Where the symbols take the points:
from | + ^
rp | rm rj
hh | mh fc
gz | qt mq
fl | dg ct
cf | qp nt
tq | rn lb
tr | mc jz
ft | tq jd
zh | gf gr
rj | zh rp
mc | zp ll
rm | mq qt
bd | ft cq
mz | nb lp
gh | hh fd
zs | md dl
zt | cn gq
pz | gr gf
mh | fl ms
qp | ds rt
dl | bd zs
qt | rj rm
cq | zs bd
zp | cf fj
gr | rp zh
rn | ff ls
fd | mz gh
gq | pz zt
mr | rt ds
dg | gq cn
ls | lb rn
mq | tr gz
fc | fd hh
ff | lp nb
nt | fj cf
fj | ll zp
lb | jd tq
cn | ct dg
ll | jz mc
fp | dl md
ms | fc mh
jd | cq ft
jz | gz tr
lp | gh mz
ds | fp mr
ct | ms fl
rt | nt qp
md | mr fp
gf | zt pz
nb | ls ff

In the rows, 46 means zero.

The rows follow the links: the fewer symbols apart two points are, the more alike their rows tend to be.

Rows of some points; one shown again gets a slightly different row:
mh: [72, 32, 46, 50, 34, 30, 33, 45, 48, 39, 53, 41, 47, 54, 44, 58, 42, 61, 73, 26, 29, 24, 54, 44, 55, 59, 57, 32, 26, 54, 44, 67, 64, 61, 21, 69, 79, 42, 67, 64, 38, 58, 41, 47, 52, 86, 51, 24, 60, 35, 74, 69, 44, 53]
qp: [28, 40, 36, 25, 38, 44, 50, 37, 45, 69, 40, 34, 38, 36, 60, 35, 66, 46, 33, 44, 44, 58, 38, 37, 48, 62, 15, 24, 37, 39, 81, 33, 43, 62, 58, 12, 65, 20, 55, 28, 42, 42, 42, 66, 38, 27, 52, 52, 24, 17, 20, 49, 60, 31]
rp: [14, 56, 42, 77, 55, 37, 35, 78, 56, 39, 60, 43, 38, 70, 64, 60, 54, 28, 30, 66, 59, 63, 69, 56, 52, 15, 59, 51, 54, 54, 19, 36, 46, 39, 50, 57, 12, 63, 40, 44, 48, 50, 58, 21, 58, 34, 37, 40, 37, 54, 59, 29, 42, 62]
dl: [48, 37, 45, 26, 46, 49, 67, 31, 39, 48, 22, 46, 54, 21, 45, 35, 14, 58, 27, 40, 47, 67, 22, 47, 27, 60, 36, 57, 36, 18, 80, 49, 16, 63, 62, 24, 46, 46, 47, 45, 45, 50, 52, 63, 40, 45, 39, 80, 34, 43, 11, 35, 46, 42]
ct: [22, 58, 42, 43, 55, 60, 44, 54, 44, 60, 56, 45, 38, 58, 41, 36, 92, 39, 37, 70, 53, 46, 64, 37, 59, 45, 21, 36, 68, 60, 38, 25, 64, 27, 64, 31, 41, 34, 37, 17, 48, 25, 31, 55, 42, 5, 52, 41, 37, 35, 43, 52, 57, 32]
bd: [59, 43, 51, 28, 47, 54, 66, 27, 37, 37, 23, 52, 58, 16, 37, 37, 6, 57, 34, 40, 49, 61, 19, 49, 27, 56, 47, 67, 43, 22, 71, 52, 18, 50, 62, 35, 37, 57, 42, 49, 53, 48, 52, 54, 39, 45, 41, 82, 44, 63, 14, 34, 40, 44]
zh: [15, 58, 42, 80, 63, 34, 35, 78, 49, 33, 56, 40, 39, 59, 62, 59, 53, 34, 29, 66, 61, 62, 70, 55, 51, 11, 53, 54, 62, 56, 24, 33, 38, 46, 51, 54, 17, 59, 39, 39, 42, 47, 61, 22, 58, 24, 34, 40, 36, 55, 51, 27, 41, 64]
cf: [20, 47, 34, 29, 39, 47, 45, 42, 43, 75, 46, 35, 37, 47, 58, 35, 84, 41, 39, 53, 50, 57, 44, 34, 52, 56, 15, 24, 48, 46, 70, 29, 56, 51, 55, 18, 64, 20, 49, 24, 43, 35, 37, 67, 37, 19, 53, 46, 26, 18, 28, 51, 69, 29]
lb: [61, 38, 50, 24, 38, 51, 71, 29, 40, 44, 28, 53, 54, 31, 39, 38, 9, 56, 27, 36, 48, 64, 21, 50, 24, 61, 50, 67, 34, 22, 72, 60, 20, 49, 61, 37, 32, 56, 45, 54, 52, 51, 51, 47, 36, 59, 42, 80, 46, 53, 14, 38, 40, 44]
rj: [19, 49, 38, 80, 57, 25, 30, 79, 50, 30, 53, 36, 39, 56, 71, 62, 40, 35, 32, 58, 57, 63, 69, 58, 47, 10, 59, 49, 48, 55, 30, 41, 34, 59, 46, 56, 24, 59, 49, 46, 38, 57, 67, 23, 60, 39, 32, 37, 34, 51, 53, 27, 42, 75]
md: [83, 60, 67, 39, 54, 70, 58, 24, 53, 40, 40, 71, 62, 47, 19, 40, 34, 45, 69, 41, 41, 23, 28, 50, 46, 55, 71, 68, 54, 51, 31, 58, 52, 24, 34, 66, 38, 61, 31, 63, 58, 43, 45, 49, 41, 60, 54, 53, 77, 75, 66, 51, 40, 40]
gq: [35, 34, 35, 71, 34, 12, 29, 72, 49, 36, 57, 30, 36, 57, 70, 70, 30, 47, 41, 36, 49, 58, 65, 53, 43, 31, 62, 36, 26, 48, 40, 65, 40, 66, 36, 61, 50, 58, 64, 62, 37, 69, 61, 27, 62, 78, 36, 31, 41, 39, 59, 44, 43, 71]
tq: [75, 52, 61, 29, 58, 70, 67, 28, 40, 33, 31, 70, 63, 27, 18, 39, 15, 56, 49, 42, 46, 38, 24, 50, 32, 52, 60, 79, 58, 35, 47, 51, 32, 33, 52, 53, 33, 62, 30, 52, 60, 39, 45, 51, 40, 46, 42, 74, 60, 78, 35, 39, 31, 40]
rt: [84, 50, 61, 46, 47, 59, 43, 25, 56, 45, 50, 60, 58, 48, 27, 46, 46, 46, 86, 36, 31, 13, 42, 46, 56, 57, 63, 49, 51, 59, 32, 57, 65, 41, 19, 68, 63, 46, 47, 65, 51, 48, 39, 53, 46, 66, 57, 32, 74, 58, 80, 61, 48, 43]

Each walk starts at a row. The symbols on each line, taken left to right, move it on to the next point.
Each answer is a row, close to the row of the point it stands for.
new walk
[67, 49, 59, 27, 45, 58, 69, 26, 41, 40, 29, 63, 55, 35, 28, 40, 8, 56, 37, 38, 52, 56, 17, 57, 26, 55, 60, 72, 42, 25, 59, 57, 24, 38, 57, 46, 29, 68, 37, 60, 57, 51, 53, 45, 40, 64, 41, 80, 56, 67, 26, 38, 36, 45]
+ + ^ ^
[80, 56, 65, 37, 50, 72, 66, 25, 50, 38, 35, 72, 62, 41, 19, 41, 19, 46, 60, 42, 44, 33, 26, 53, 41, 53, 66, 74, 53, 43, 36, 57, 42, 27, 38, 60, 34, 67, 32, 62, 61, 45, 44, 45, 40, 58, 48, 62, 68, 80, 51, 44, 37, 40]
^ + ^
[74, 54, 63, 32, 50, 68, 70, 26, 49, 41, 31, 66, 61, 38, 26, 37, 13, 51, 50, 42, 47, 46, 20, 54, 36, 54, 66, 75, 53, 32, 48, 55, 31, 29, 49, 54, 27, 68, 33, 62, 60, 45, 48, 40, 41, 61, 43, 73, 66, 75, 35, 41, 36, 44]
new walk
[79, 44, 54, 48, 44, 47, 36, 30, 59, 52, 55, 54, 53, 51, 39, 54, 50, 42, 85, 30, 29, 17, 46, 44, 60, 59, 60, 39, 40, 62, 36, 60, 66, 52, 13, 67, 75, 39, 57, 68, 45, 51, 42, 53, 46, 72, 55, 24, 67, 48, 85, 65, 50, 44]
+ + + ^
[14, 63, 44, 55, 56, 58, 38, 59, 52, 59, 57, 49, 40, 64, 53, 41, 91, 24, 40, 70, 58, 51, 62, 42, 66, 34, 33, 38, 68, 62, 27, 23, 63, 30, 57, 36, 28, 39, 34, 27, 49, 33, 42, 41, 44, 7, 54, 34, 36, 42, 53, 38, 58, 39]
+
[19, 61, 43, 46, 54, 58, 40, 53, 52, 70, 59, 45, 41, 61, 55, 35, 97, 25, 41, 64, 52, 48, 57, 37, 64, 43, 24, 30, 65, 62, 40, 23, 63, 33, 57, 28, 43, 28, 38, 25, 46, 28, 36, 53, 40, 9, 58, 34, 33, 32, 46, 47, 60, 34]
new walk
[15, 53, 41, 36, 47, 53, 39, 46, 47, 73, 50, 38, 38, 53, 55, 38, 91, 33, 45, 60, 50, 51, 53, 35, 61, 52, 16, 23, 56, 58, 55, 21, 62, 41, 56, 22, 54, 20, 46, 24, 43, 32, 37, 59, 38, 11, 55, 40, 29, 23, 38, 51, 68, 30]
^
[66, 36, 49, 58, 39, 34, 33, 39, 56, 47, 53, 42, 51, 50, 52, 62, 49, 47, 78, 26, 29, 20, 47, 46, 56, 53, 56, 32, 29, 61, 40, 61, 63, 65, 13, 64, 79, 38, 62, 66, 38, 57, 49, 48, 53, 80, 54, 19, 59, 38, 83, 62, 51, 52]
+ + + ^
[16, 67, 45, 69, 58, 57, 38, 70, 53, 50, 62, 50, 42, 68, 53, 50, 80, 23, 37, 72, 59, 55, 66, 46, 60, 27, 41, 44, 70, 67, 20, 26, 55, 26, 56, 44, 18, 48, 32, 30, 52, 38, 46, 31, 45, 14, 45, 37, 37, 48, 54, 31, 50, 41]
new walk
[17, 64, 43, 63, 62, 53, 38, 70, 45, 43, 59, 45, 40, 61, 45, 47, 77, 30, 33, 76, 59, 50, 69, 45, 57, 25, 38, 48, 75, 58, 23, 23, 53, 26, 59, 42, 19, 52, 32, 27, 50, 33, 47, 36, 49, 5, 45, 38, 34, 52, 50, 34, 46, 46]
^ +
[26, 39, 37, 78, 41, 16, 28, 75, 52, 34, 59, 33, 37, 60, 71, 68, 30, 42, 37, 45, 55, 61, 68, 57, 42, 21, 66, 43, 33, 50, 31, 55, 40, 62, 36, 61, 29, 61, 58, 61, 40, 65, 64, 19, 59, 70, 35, 36, 40, 43, 59, 35, 38, 74]
+ ^ ^
[21, 48, 40, 79, 49, 26, 32, 79, 55, 31, 59, 36, 37, 66, 70, 63, 41, 33, 32, 57, 60, 64, 67, 58, 46, 17, 61, 46, 42, 51, 24, 50, 39, 49, 47, 61, 19, 65, 47, 56, 46, 60, 62, 17, 56, 50, 37, 36, 38, 49, 58, 29, 40, 71]
new walk
[49, 31, 38, 65, 31, 12, 27, 63, 49, 37, 56, 29, 38, 54, 65, 66, 33, 53, 54, 32, 39, 50, 61, 53, 46, 42, 58, 33, 22, 50, 43, 69, 47, 73, 29, 65, 62, 51, 69, 64, 33, 69, 56, 32, 59, 84, 45, 27, 47, 36, 64, 56, 43, 66]
^ + + +
[28, 46, 38, 26, 38, 50, 46, 43, 38, 69, 46, 39, 37, 46, 45, 33, 81, 51, 33, 54, 48, 52, 50, 30, 54, 66, 9, 26, 49, 44, 67, 31, 57, 42, 65, 21, 63, 21, 48, 21, 43, 30, 32, 66, 39, 24, 53, 46, 30, 14, 25, 60, 59, 25]
+ ^ +
[82, 39, 51, 43, 38, 43, 37, 38, 45, 39, 54, 48, 48, 48, 31, 49, 47, 63, 81, 26, 28, 17, 48, 42, 53, 63, 56, 42, 37, 55, 40, 65, 64, 47, 24, 65, 76, 42, 58, 60, 42, 48, 38, 52, 51, 77, 57, 25, 71, 47, 77, 71, 48, 44]
new walk
[39, 36, 40, 25, 38, 43, 60, 30, 35, 59, 26, 37, 46, 23, 54, 38, 25, 57, 23, 38, 47, 65, 28, 43, 30, 58, 27, 44, 36, 23, 82, 44, 24, 70, 65, 19, 55, 33, 52, 40, 43, 44, 49, 62, 42, 40, 47, 74, 27, 33, 7, 41, 50, 42]
^ + ^
[32, 34, 37, 22, 39, 42, 54, 33, 40, 67, 30, 35, 42, 28, 60, 36, 47, 51, 29, 41, 47, 64, 33, 38, 38, 62, 19, 33, 34, 31, 85, 40, 32, 68, 57, 14, 65, 27, 54, 36, 40, 44, 45, 68, 40, 38, 46, 61, 25, 22, 9, 45, 56, 37]
^ ^ ^
[89, 55, 65, 39, 51, 68, 55, 23, 57, 44, 48, 67, 64, 49, 23, 45, 40, 44, 80, 39, 34, 15, 34, 47, 53, 57, 66, 58, 54, 55, 31, 56, 58, 29, 24, 65, 53, 53, 37, 62, 54, 42, 39, 51, 39, 64, 54, 42, 76, 68, 73, 56, 46, 38]
new walk
[46, 30, 34, 73, 40, 13, 25, 58, 52, 42, 57, 30, 43, 49, 71, 66, 35, 46, 58, 30, 44, 42, 61, 51, 46, 36, 57, 29, 24, 54, 46, 59, 46, 83, 21, 58, 64, 45, 67, 63, 31, 68, 62, 36, 61, 74, 42, 23, 47, 34, 67, 50, 48, 66]
+ + ^
[14, 65, 47, 76, 55, 46, 36, 73, 55, 46, 63, 42, 40, 70, 60, 52, 67, 24, 34, 68, 60, 56, 68, 50, 55, 18, 50, 49, 62, 61, 18, 31, 51, 29, 55, 51, 12, 58, 36, 39, 51, 45, 55, 22, 52, 23, 43, 37, 39, 52, 58, 28, 45, 54]
^ ^ ^
[23, 41, 35, 79, 50, 13, 28, 75, 54, 29, 53, 30, 38, 53, 76, 67, 32, 39, 39, 46, 53, 59, 68, 55, 42, 18, 59, 44, 38, 51, 34, 49, 38, 74, 39, 57, 36, 51, 57, 54, 32, 66, 64, 25, 63, 53, 34, 37, 38, 44, 56, 33, 39, 74]
